Facts:
J379 {mesku=J672, dronar=457}
J438 {mesku=J56, dronar=692}
J927 {mesku=J329, dronar=692}
J735 {mesku=J674, pleplu=J500, dronar=854}
J862 {mesku=J409, pleplu=J500, dronar=854}
J933 {mesku=J329, pleplu=J125, dronar=692}
J938 {mesku=J220, pleplu=J43, dronar=692}
J83 {mesku=J672, pleplu=J329, dronar=457}
J272 {mesku=J273, dronar=374}
J50 {mesku=J674, dronar=692}
J555 {mesku=J391, pleplu=J329, dronar=854}
J537 {mesku=J910, pleplu=J563, dronar=755}
J357 {mesku=J10, pleplu=J403, dronar=755}
J697 {mesku=J220, pleplu=J159, dronar=692}
J639 {mesku=J795, pleplu=J125, dronar=692}
J589 {mesku=J220, pleplu=J500, dronar=374}
J518 {mesku=J329, pleplu=J403, dronar=457}
J159 {mesku=J600, dronar=854}
J917 {mesku=J500, dronar=854}
J845 {mesku=J672, dronar=692}
J601 {mesku=J56, pleplu=J563, dronar=692}
J603 {mesku=J795, dronar=374}
J288 {mesku=J599, dronar=755}
J795 {mesku=J220}
J386 {mesku=J674, pleplu=J795, dronar=692}
J687 {mesku=J43}
J748 {mesku=J500, pleplu=J17, dronar=457}
J478 {mesku=J910, pleplu=J500, dronar=692}
J737 {mesku=J121, pleplu=J539, dronar=854}
J136 {mesku=J10, dronar=457}
J751 {mesku=J347, dronar=692}
J768 {mesku=J329, pleplu=J242, dronar=374}
J58 {mesku=J409, pleplu=J965, dronar=692}
J31 {mesku=J672, dronar=854}
J389 {mesku=J43, dronar=692}
J724 {mesku=J795, dronar=755}
J686 {mesku=J224, dronar=457}
J405 {mesku=J347, pleplu=J159, dronar=854}
J729 {mesku=J600, dronar=457}
J919 {mesku=J56, dronar=457}
J926 {mesku=J409, dronar=457}
J572 {mesku=J224, pleplu=J121, dronar=457}
J242 {mesku=J500, dronar=374}
J201 {mesku=J10, pleplu=J693, dronar=692}
J432 {mesku=J43, pleplu=J965, dronar=854}
J347 {mesku=J395}
J965 {mesku=J801, pleplu=J328, dronar=755}
J470 {mesku=J687, pleplu=J391, dronar=854}
J660 {mesku=J10, pleplu=J403, dronar=374}
J391 {mesku=J409}
J101 {mesku=J595, pleplu=J500, dronar=374}
J882 {mesku=J500, pleplu=J242, dronar=854}
J17 {mesku=J687, dronar=692}
J424 {mesku=J329, pleplu=J242, dronar=854}
J125 {mesku=J329, dronar=692}
J775 {mesku=J409, dronar=755}
J964 {mesku=J56}
J121 {mesku=J672}
J691 {mesku=J910, dronar=457}
J952 {mesku=J595, dronar=755}
J610 {mesku=J687, dronar=755}
J526 {mesku=J224, pleplu=J242, dronar=854}
J511 {mesku=J391, dronar=457}
J329 {mesku=J672}
J372 {mesku=J672, dronar=374}
J573 {mesku=J409, dronar=692}
J569 {mesku=J545, pleplu=J801, dronar=374}
J890 {mesku=J468, dronar=374}
J355 {mesku=J10, pleplu=J403, dronar=692}
J300 {mesku=J403, dronar=755}
J10 {mesku=J742}
J598 {mesku=J801, pleplu=J403, dronar=692}
J390 {mesku=J56}
J421 {mesku=J600, pleplu=J242, dronar=374}
J539 {mesku=J468, dronar=374}
J12 {mesku=J224, dronar=755}
J844 {mesku=J43, dronar=457}
J482 {mesku=J391, pleplu=J300, dronar=755}
J693 {mesku=J391, dronar=755}
J722 {mesku=J687, pleplu=J595, dronar=755}
J559 {mesku=J500, pleplu=J403, dronar=755}
J273 {mesku=J672}
J615 {mesku=J801, dronar=755}
J851 {mesku=J910, dronar=374}
J910 {mesku=J674}
J230 {mesku=J224, pleplu=J672, dronar=692}
J520 {mesku=J910, dronar=755}
J366 {mesku=J220, pleplu=J403, dronar=457}
J448 {mesku=J599, dronar=854}
J328 {mesku=J508, pleplu=J409, dronar=854}
J743 {mesku=J395, pleplu=J545, dronar=692}
J726 {mesku=J273, dronar=854}
J986 {mesku=J347, pleplu=J831, dronar=692}
J567 {mesku=J43, pleplu=J395, dronar=692}
J305 {mesku=J545, dronar=457}
J746 {mesku=J329, pleplu=J391, dronar=692}
J954 {mesku=J347, pleplu=J242, dronar=457}
J485 {mesku=J395, dronar=692}
J856 {mesku=J409, pleplu=J121, dronar=374}
J871 {mesku=J508, dronar=374}
J403 {mesku=J599}
J664 {mesku=J121, pleplu=J862, dronar=854}
J443 {mesku=J220, pleplu=J242, dronar=374}
J335 {mesku=J595, dronar=854}
J618 {mesku=J545, pleplu=J305, dronar=692}
J122 {mesku=J687, pleplu=J300, dronar=374}
J803 {mesku=J56, dronar=854}
J973 {mesku=J674, dronar=374}
J387 {mesku=J395, pleplu=J125, dronar=692}
J309 {mesku=J329, dronar=457}
J543 {mesku=J674, dronar=457}
J151 {mesku=J600, dronar=755}
J815 {mesku=J347, dronar=457}
J698 {mesku=J10, pleplu=J500, dronar=692}
J595 {mesku=J56}
J794 {mesku=J10, pleplu=J224, dronar=457}
J141 {mesku=J545, pleplu=J572, dronar=457}
J119 {mesku=J500, dronar=457}
J831 {mesku=J10, pleplu=J664, dronar=374}
J702 {mesku=J56, pleplu=J242, dronar=692}
J563 {mesku=J964, dronar=692}
J103 {mesku=J687, dronar=457}
J193 {mesku=J687, dronar=692}
J579 {mesku=J10, dronar=692}
J204 {mesku=J687, pleplu=J693, dronar=692}
J468 {mesku=J674}
J930 {mesku=J795, pleplu=J242, dronar=854}
J234 {mesku=J600, pleplu=J305, dronar=374}
J228 {mesku=J500, pleplu=J300, dronar=457}
J796 {mesku=J600, pleplu=J305, dronar=457}
J632 {mesku=J273, pleplu=J399, dronar=692}
J685 {mesku=J687, dronar=374}
J133 {mesku=J672, pleplu=J273, dronar=692}
J61 {mesku=J224, dronar=854}
J717 {mesku=J121, dronar=854}
J343 {mesku=J273, pleplu=J242, dronar=854}
J962 {mesku=J121, dronar=457}
J541 {mesku=J395, dronar=755}
J399 {mesku=J220, pleplu=J273, dronar=755}
J859 {mesku=J795, dronar=854}
J710 {mesku=J672, pleplu=J964, dronar=755}
J385 {mesku=J545, dronar=854}
J284 {mesku=J508, dronar=692}
J218 {mesku=J329, pleplu=J468, dronar=755}
J600 {mesku=J508}
J744 {mesku=J595, dronar=457}
J731 {mesku=J121, pleplu=J242, dronar=374}
J232 {mesku=J43, dronar=374}
J252 {mesku=J545, dronar=374}
J923 {mesku=J390, pleplu=J329, dronar=374}

Known rows:
J598: [  4  13 -33 -10   9 -22  21   5   9 -25  15  19   5   7  25  12 -39 -29
 -22 -18  -6  -8  24 -38  10  -4   6   9 -24 -18 -16 -23   1 -29 -15   8
 -29   5  -6 -25 -25 -13  10 -18  32 -19  13  12]
J234: [  9 -13  66 -29  -4  23 -13 -21 -28  42   7 -36 -37   5 -31 -37  45  43
   4  -8  -7  19 -15  20  20  43 -34 -14   7  27   0  36  26  -2   5  10
   4 -24  -5 -30  52 -23   5 -27 -40  13  29  15]
J10: [-13   6 -14   9  10  -7   1  19  -4 -40  -4  30   1   2  12   7 -29 -18
   0  22  23   1 -15 -35 -20 -44  53  22  35  15   7 -19 -18  -5  -6   2
 -12   6  29  -1 -20  19   2   6  -3   0 -24 -15]
J710: [-21   0 -50  17 -38 -52   5   7   4  20 -12 -41  14 -26 -23  21   8  18
  -7  20  -1   9  49  47 -29 -30 -27 -12  23 -18 -34 -20  -5  -3   4 -43
  29  18   0  53 -12  18  -6  27  41 -17 -36   1]
J737: [-26   8 -71  46 -24 -13  18  13  18  23  15 -53 -10  -1  26  14 -10  29
  17  29 -29  -7  -9  89 -23 -22 -37   0  38  -6 -79 -46   4  23  12  -4
  26  21 -18  25  22  26 -27  -6  -7 -38 -18  43]
J478: [ 20   2 -34 -13  19  -3  34  11   8 -19  -2  24  10 -12  36   8 -51 -16
 -19 -56   8 -20  22 -26 -18  23  26   9  -3 -22  -8 -34  -4 -29  -9 -14
 -36 -23  -2 -56  -3 -16  21 -29  46 -14   0  -1]
J511: [  5 -18  55   3  -1  67 -10   0   4  12 -17   3   5  23 -15  -2  45  34
  29 -24  -5 -13 -15   1  24  42 -21 -24 -19  -6  28  31   9  32   2   8
   8   7  -9   0  -3 -20  12  -9 -14  13  19  20]
J252: [ 11  -4  61 -21   1  25 -15 -30 -29  42 -13 -40  -9  -3 -27 -31  41  34
  13  -6 -18  17 -17  18  13  41 -33 -18 -11  15  12  44  18   6   9   7
  -1 -21  -3 -23  47  -7 -10 -13 -46  21  24  10]
J555: [ -9   5  10   0  -1   0  12  11  19   7  19   0   5   0  17 -14 -23 -25
 -30  16  10   5  -3  16 -21 -31 -16  -3  20  11  15  -1  -4  -6   3  -2
  18 -13  -9 -22  31   2  -4   4 -14   8  -7  -4]
J569: [ 23  -7  64 -25  -8  27 -14 -26 -19  38 -26 -50   0   1 -26 -38  37  30
 -16  -7 -22  15 -10  14  13  21 -35 -37  -4  24  12  37  21   6  15  18
  -6 -14   3 -33  46 -11  -6 -13 -48   7  26  23]
J559: [-14   5  -3  -3 -22 -26   5  20   9   1  -5   5  25 -17 -27 -14  -4 -11
 -22   8  20  21   2  -3  -9 -38  -3  -2  48  13  -2 -12  -6 -13 -17 -18
   5   7   1  -2  17  -5  21  15   0   8 -18  -1]
J357: [-11   7   3  -5 -20 -22   6  21  11   1  -2  12  28 -18 -25 -18  -5 -17
 -23   5  23  23  -5 -11  -7 -35  -5   0  50  15   4 -10  -8 -14 -19 -19
   2   5  -1 -10  21  -5  22  13  -2  15 -17  -1]
J545: [-20   5 -19  19  21 -11  -7   7 -14 -35   0  29  -6  -8   9  15 -27 -18
  20  24  24  -4 -13 -26 -24 -22  60  33  24   9  -7 -20 -22   2  -1  -4
  -3   2  34  23 -23  24  -9  13  -1   3 -30 -22]
J567: [ 21   7 -20 -12  19 -13  15   2  11 -28   0  26  16   8  26   4 -42 -41
 -37 -18  -4  -4  11 -52  12 -10  23  -2 -13  -4 -12 -25  -1 -19 -11  28
 -39   4  -2 -29 -22 -10  10 -15  10 -24  15  11]
J615: [ -8   4 -13   1 -16 -29   1  12   6   5  -5  13  29 -29 -26  -7  -1 -16
  -7   5  18  25  -8   2  -3 -22   1   7  40   5  -6  -7 -11  -3 -13 -15
  10   2  -5  14  19   2  13  24  -5  16 -17 -14]
J573: [ 11  11 -36  -7  23 -23  14  -5   3 -25  10  28   8  -3  27  15 -36 -32
  -6 -16  -6  -5  11 -38  13   9  20  16 -25 -19 -12 -21  -4 -17 -14  14
 -30   0  -7 -12 -26  -6   5 -12  18 -15  12  -1]
J136: [  4 -17  59   3   2  69  -9  -1   4  12 -17   6   6  24 -15  -4  46  29
  28 -26  -4 -12 -17   0  25  42 -21 -24 -19  -4  32  33   7  29  -1   8
   5   6  -9  -5  -2 -24  12 -10 -16  20  21  19]
J917: [ -4   1   0   3   4  -3   6   1  16   9  17   6  -5  -8  14 -12 -14 -29
 -11  14   8   3 -17  22 -16 -16  -6   5  15   9   7  -2  -9   3  12   6
  21 -11  -6  -5  30   5 -11   9 -20   9  -6 -13]
J851: [ 28 -14  51 -24   0  40   0 -26 -25  47 -32 -40 -12 -25 -20 -39  35  40
  18 -46 -10   5 -26  32 -12  62 -17 -19   5  10  19  30  11   5  16 -11
 -11 -41   0 -57  73 -17   0 -25 -27  30  13  -4]

Rows:
No name comes twice in this set of rows, the named rows included.
[  0 -26  11  20 -30  40  -6  -2   4  28 -22 -52  -6  31  -8  31  49  71
  24  -9 -25 -27  49  51   0  28 -54 -46 -32 -31   0  19  19  30  20 -24
  31  20 -11  39 -36  -5  -4  -7  33 -22  -2  33] | J83
[ 23 -15 -26 -16 -40 -24  16  40   3   7 -10  18  19 -20   0  -1 -15  17
   3 -34  25  27 -20  17 -23 -20  16  11  82   3  29 -10   7  -4 -11 -42
   7 -34 -35 -32  36   0  41 -13   5   8 -25 -51] | J537
[  9   4 -35 -13  13 -28  12   7   2 -27  29  28 -23  11  22  15 -30 -18
 -14 -16   2  -4  14 -35  16   8  19  21  -9  -7 -28 -29   5 -24 -15  10
 -22  -1  -6 -12 -25 -17  17 -23  27 -27  15   3] | J618
[  3   3  -2  -4 -14  -7  12  16  20   8  19   2   5   7  23  -9 -21 -23
 -19  15   3  11 -14  20 -16 -40 -16  -3  23  10  28   4   3  -3   3   2
  19 -17 -23 -24  28   9  -2  -1 -24   6  -5 -19] | J405
[  1 -28  60  -2  -9  61 -11  11   7  10   0   6 -21  34 -19  -6  52  44
  21 -25   0 -11 -10   4  32  42 -22 -20  -3   6  15  22  16  24  -2   6
  12   5 -11  -6  -1 -34  23 -21  -7   6  22  26] | J796
[  6  15 -23 -11  16 -17  22   5  10 -27  14  26   9   6  26   8 -39 -31
 -24 -16  -2  -6  15 -45   9  -4   9   9 -19 -12  -9 -21  -2 -29 -18  10
 -34   4  -6 -30 -22 -13  10 -22  24 -14  14  13] | J355
[  1  -7 -29  10  14 -18  -9   4  -2 -39 -10  28 -14  -5   5   9 -18 -19
   0  19  16  -2 -22 -26 -14 -29  73  24  36  26 -16 -31 -18  12   8  21
  -5  10  32  24 -21  20  -6  16  -9 -16 -23 -24] | J224
[ 18  12 -35 -12   4 -24  19  12   6 -27  13  25  17  15  37  19 -45 -24
 -15 -16 -10   0  13 -41  13 -13  11   8 -14 -21   7 -12   6 -23 -20   9
 -32  -4 -23 -27 -30  -3  13 -24  16 -19  12  -7] | J697
[-21   7  -5   1 -10 -30   2  11  -3   2  11  21   5 -26 -31 -10   8 -12
  12   8  22  23 -16  -2  -2  -9   2  24  40   6  -7  -7 -13  -7 -21 -26
  10   4  -1  14  21  -5  13  15   4  28 -17 -17] | J399
[-21  29 -11  -3 -34 -30  18  16  15  -7 -14  12  35 -16 -19 -25   9 -26
  11  12   8  20 -33 -17 -13 -52 -14  10  27  -4  37   7 -14 -18 -32 -29
  -9  18  -4 -16  20   3   6   3   4  46 -19 -21] | J722
[ 16  17 -61   8  13 -47 -21 -10  -2 -13  21 -14   7 -14  18  38 -31  15
 -32 -15  -7 -40  60  32  13  26  34  22 -98 -29 -23 -17  19 -28  10 -12
   0  -6  -7  42 -57  32 -24  61  96 -31  -1 -29] | J125
[ 10  -1  -8   3   1  -3   2   0  14   9  11  11  16 -11  27  -2 -20 -31
  -3  14   0  13 -22  21 -10 -20  -4   5  14   0  26  12  -6  14   9   9
  17 -19 -23  -3  31  18 -12  12 -38  12  -7 -34] | J159

Now the same nodes, written a new way:
Known rows:
J862: [ 28 -43  15  20   7  17   4  -7  12  18   8  11  40 -11 -22  -5 -39  -1
  12 -39  13   3   4 -24   6 -46  11  26  17  -5 -11 -15]
J569: [ 28  56  13  13  20   3  -7 -21   3   3   9  16  35   3 -31  23   4  -4
  -3 -52  14 -21   1   5 -23 -34  20  37  -2  -9 -28  13]
J856: [ 28  62  12  13  20   3  -8 -21   3   4   9  15  33   3 -31  24   6  -4
  -3 -51  15 -21   1   5 -19 -32  20  37  -2  -9 -29  12]
J372: [ 27  39  17   6  25  -6  -5 -22   2   4  14  15  27   8 -35  23   0 -16
   2 -56  10 -19   9   6 -13 -38  16  35  -3  -1 -29  26]
J742: [ 40  32 -12  -4 -11   1  -4 -19 -12  13  12  -3  15  -4 -22 -21 -23 -26
  -6 -58 -19   2   3   1 -58 -12  22  20  -6 -25 -34  -7]
J10: [ 48  37 -13  -7  -2  10  -7 -25 -26  12  10  -4  44  -4 -22 -37 -21 -28
  -4 -55 -23  10   1  11 -87   0  22  18  -2 -19 -28 -12]
J366: [ 29  38  17  -6  -4 -10 -12 -11  26  14  21  21  29  -6 -14  13  -3 -19
 -12 -55   1  -2   4  13 -63 -35  12  47   0 -17  -8   1]
J859: [ 22 -17   5  11   9  15   2 -15  21  19  14   8  30  -9 -22  -4 -34   4
  16 -36  12   4  -1 -17   5 -35   9  29  23 -18 -20 -16]
J232: [ 29  36   5  13  20   2  -3 -23   3   3  15  18  35   2 -31  24   2  -2
   0 -61  19 -25   0  12 -38 -44  17  36 -11  -7 -32  10]
J573: [ 18 -19   9  13  13   3  -2 -16  -3   5   8  10   9  -1 -18  11  -1 -16
   1 -46  -2 -12  -2   6 -16 -21  19  38   2 -12 -34 -11]
J101: [ 36  36  25  29  10   3  -5 -10   3   5  -4  16  25   2 -30  34   0  -4
  -4 -51  12 -22   8  10 -22 -45  26  36  -2   3 -23  13]
J595: [ 35  32  -7  14 -31 -11   4  -8  17  22   1  -6 -59  -4 -21  16 -22 -15
  -1 -56 -21  -7   7  17 -31 -20  28  26  -1 -26 -44  -6]
J119: [ 29  49  10  -8   1  -4  -4  -6  15  19  11  21  17  -6 -20   7   4 -27
  -1 -53   3  -3   3   8 -46 -40  11  47  -6 -14 -12  -1]
J930: [ 26 -18   5  14   7   3   5 -21  19  13  11  10  13  -9 -22 -21 -32   3
  14 -26  12   6  -7 -23  -5 -55  12  33  34 -28 -26 -10]
J559: [ 23  -9  13  20  16  -1  -6 -20  12   1  24  15  40  -1 -18  16 -24  -3
 -15 -43 -10  -6  -1   9 -19 -15  17  37   8  -3 -40  -7]
J555: [ 21 -11   7  11   9  18   3 -14  22  18  15   8  40  -9 -24  -7 -30   1
  13 -37  15   6  -3 -17   2 -35  10  27  24 -20 -23 -15]
J796: [ 27  59  12  -7   0  -2  -4  -4  17  18  10  20  24  -7 -21   6   7 -28
  -4 -53   7  -2   1   6 -44 -39  13  45  -4 -18 -15  -1]
J508: [ 31  30 -10   2 -22  -7  -1 -12   3  14  12  -1 -17  -5 -21  -4 -23 -22
 -10 -58 -15  -5   5 -11 -26 -22  23  24  -8 -32 -39  -4]
J775: [ 23   7   5  19  19   5   1 -15   2   6  13  14  24  -2 -23  11 -17 -10
  -4 -41  -8  -8  -2   2   2 -19  17  37   2  -2 -44  -9]

Rows:
No name comes twice in this set of rows, the named rows included.
[ 24 -16  12  22   5 -10   2 -20   3   3   0   9 -24   0 -18   3   2 -13
   2 -36  -4 -10  -6  13 -30 -41  26  44  18 -21 -44  -6] | J702
[ 32  27 -10   1 -21  -8  -1 -13   2  14  13  -1 -13  -5 -22  -6 -24 -23
  -9 -60 -15  -5   5 -10 -29 -23  22  23  -9 -31 -40  -4] | J599
[ 24 -31  10   7  12  -2   8 -22  18  13  16   9  17  -5 -26 -25 -34  -8
  16 -32  11   9  -1 -22  -5 -60  10  31  35 -22 -29   1] | J343
[ 24 -36  15  16   6  18   0  -7   9  14  11  12  54 -13 -21 -11 -38  -2
   5 -38  16   3   3 -43  20 -47  10  26  16 -13 -10 -15] | J735
[ 19 -49  -2  12  15   3   4 -18  -2   5  18  14  18  -3 -20  10  -2 -13
   5 -62   7 -17  -5  16 -44 -37  15  36 -11  -8 -43 -15] | J17
[ 39  -5  -7  11 -21 -11   0  -7  -8  16   5   3 -30  -7 -17   0 -33 -24
  -5 -60 -19  -9  13 -14 -18 -30  21  22 -19 -11 -25  -4] | J500
[ 19 -11  15  19   6   4   0 -12   6   8   3   7   3  -1 -20  19   3 -14
   2 -46  -2 -11  -2  19 -23 -21  24  38   9 -13 -41 -11] | J601
[ 34  35  23  23  15   4  -7 -13  -4   1   1  18  40   1 -29  25  -1  -6
  -8 -52  14 -23   6  -3 -17 -44  23  35  -6   2 -18  13] | J589
[ 19 -36  17  13  10  -2 -10 -22   7   0  20  10  26  -1 -13  15  -7  -9
  -9 -50  -5 -10   0  14 -38 -18  19  38   8 -12 -31  -8] | J598
[ 34  -2 -13   1 -22 -21  -8 -23   8  14  25   1 -35  -4 -12   5 -37 -14
 -10 -62 -25  -8  10   1 -40 -15  17  24 -11 -22 -28  -3] | J403
[ 27  19  25 -14   2 -17  -9 -13  26  14  26  19  32  -1 -20  10  -5 -33
  -9 -61  -1   2  12  14 -59 -42   8  45   1 -10 -11  15] | J518
[ 31  42  16   9  21 -17  -3 -28   0  -2  10  17  11   7 -33   6   2 -13
   0 -45  10 -18   3  -1 -25 -57  20  40   8 -13 -35  29] | J731
[ 31  32 -12   3 -22  -9  -1 -12   3  16  10  -1 -32  -6 -19   0 -25 -19
  -7 -56 -18  -7   5 -11 -18 -19  22  25  -9 -30 -36  -6] | J795

The same nodes again, as new rows of numbers:
Known rows:
J329: [  4  -4   6  36  11 -29 -32 -38  12 -17   7   9  51  22]
J775: [ -8 -32  -7   0 -13  17  12  -3  12   5 -20 -23  17 -17]
J242: [-12  14  38  51  -9  -7  40 -52 -26  -7   2 -73   8   3]
J395: [  3 -15   0   1  13 -21   0 -17   6  -6  20 -21  -2  -3]
J366: [ 25 -12  -9  10  16  38 -16  17 -35  26  15 -24 -27  36]
J746: [  2  68   8  -8   2  18 -71  18  10  -4   9  74   7  -4]
J702: [ -9  89  22   3  14  11 -12  32  -2  19  48  36 -16 -57]
J674: [ 18  -3 -22 -10  25 -16  22   1   8 -53  17 -19   2   7]
J742: [ 12 -17  -7  27  18 -36  13   0  16  -5  -5   0 -24  -6]
J193: [-34  83 -26 -46   7  -8 -42   0 -22  19  -4  42 -30 -26]
J962: [ 18   8  14  18   1  -4  -9 -20  -3   0   1  16  16  44]
J751: [ -1  59  14 -34   1  18 -51  12   4   2  19  35 -34 -34]
J230: [  0  61   4 -33   3  16 -46  21   7   0  17  49 -33 -29]
J768: [ 0 12 21 69 -6 14 49 -6 -8  6  2 -5 47 45]
J482: [ -3 -37 -19  -3 -19  24  22   2  18   6 -14  -9  16 -16]
J399: [ -8 -38  -5  -5 -22  25  10 -10  15   7 -13 -21  13 -19]
J387: [  4  57   2 -34  -3  22 -45  20  10   2  23  52 -34 -31]
J12: [ -7 -28 -10   2 -13  13  13  -3  12   2 -22 -20  19 -17]
J559: [  7 -39 -37  19  12  36  -7  33 -16  15 -23 -37  12  -7]

Rows:
No name comes twice in this set of rows, the named rows included.
[-13 -38   3  -5 -23  31   9  -4  12  13 -12 -28  13 -16] | J724
[-23 -34  43  -9  50 -28  -1 -33 -28 -26   3 -11  -2 -11] | J500
[ 13  56   8   3   0  -6 -44  30  19  -1 -17  64 -72 -39] | J201
[-45 -16 -15 -23 -19 -28  20  49  18  23 -43 -36  27  13] | J432
[ 16   3  14  -1  -6 -11  -5 -44 -10  -3   6 -20 -18  17] | J305
[-38 -65  27 -11   1   9  19  13 -27 -17 -25  -1  20 -21] | J862
[ -1  69  15  -8   5  12 -76   8   6  -7   7  63   8 -10] | J927
[-14  24 -27 -20   3 -24  18 -27 -31  26 -13   0 -14  34] | J103
[ 19 -18  -2  51  14 -48  12   5  22  -9 -26   7 -49 -12] | J10
[ 28  -3   8  31  -5 -20  19   1   9   5 -26  17 -58  20] | J794
[-44 -20 -55 -12 -28 -18  28   9 -19  15 -34  -6  22  -4] | J470

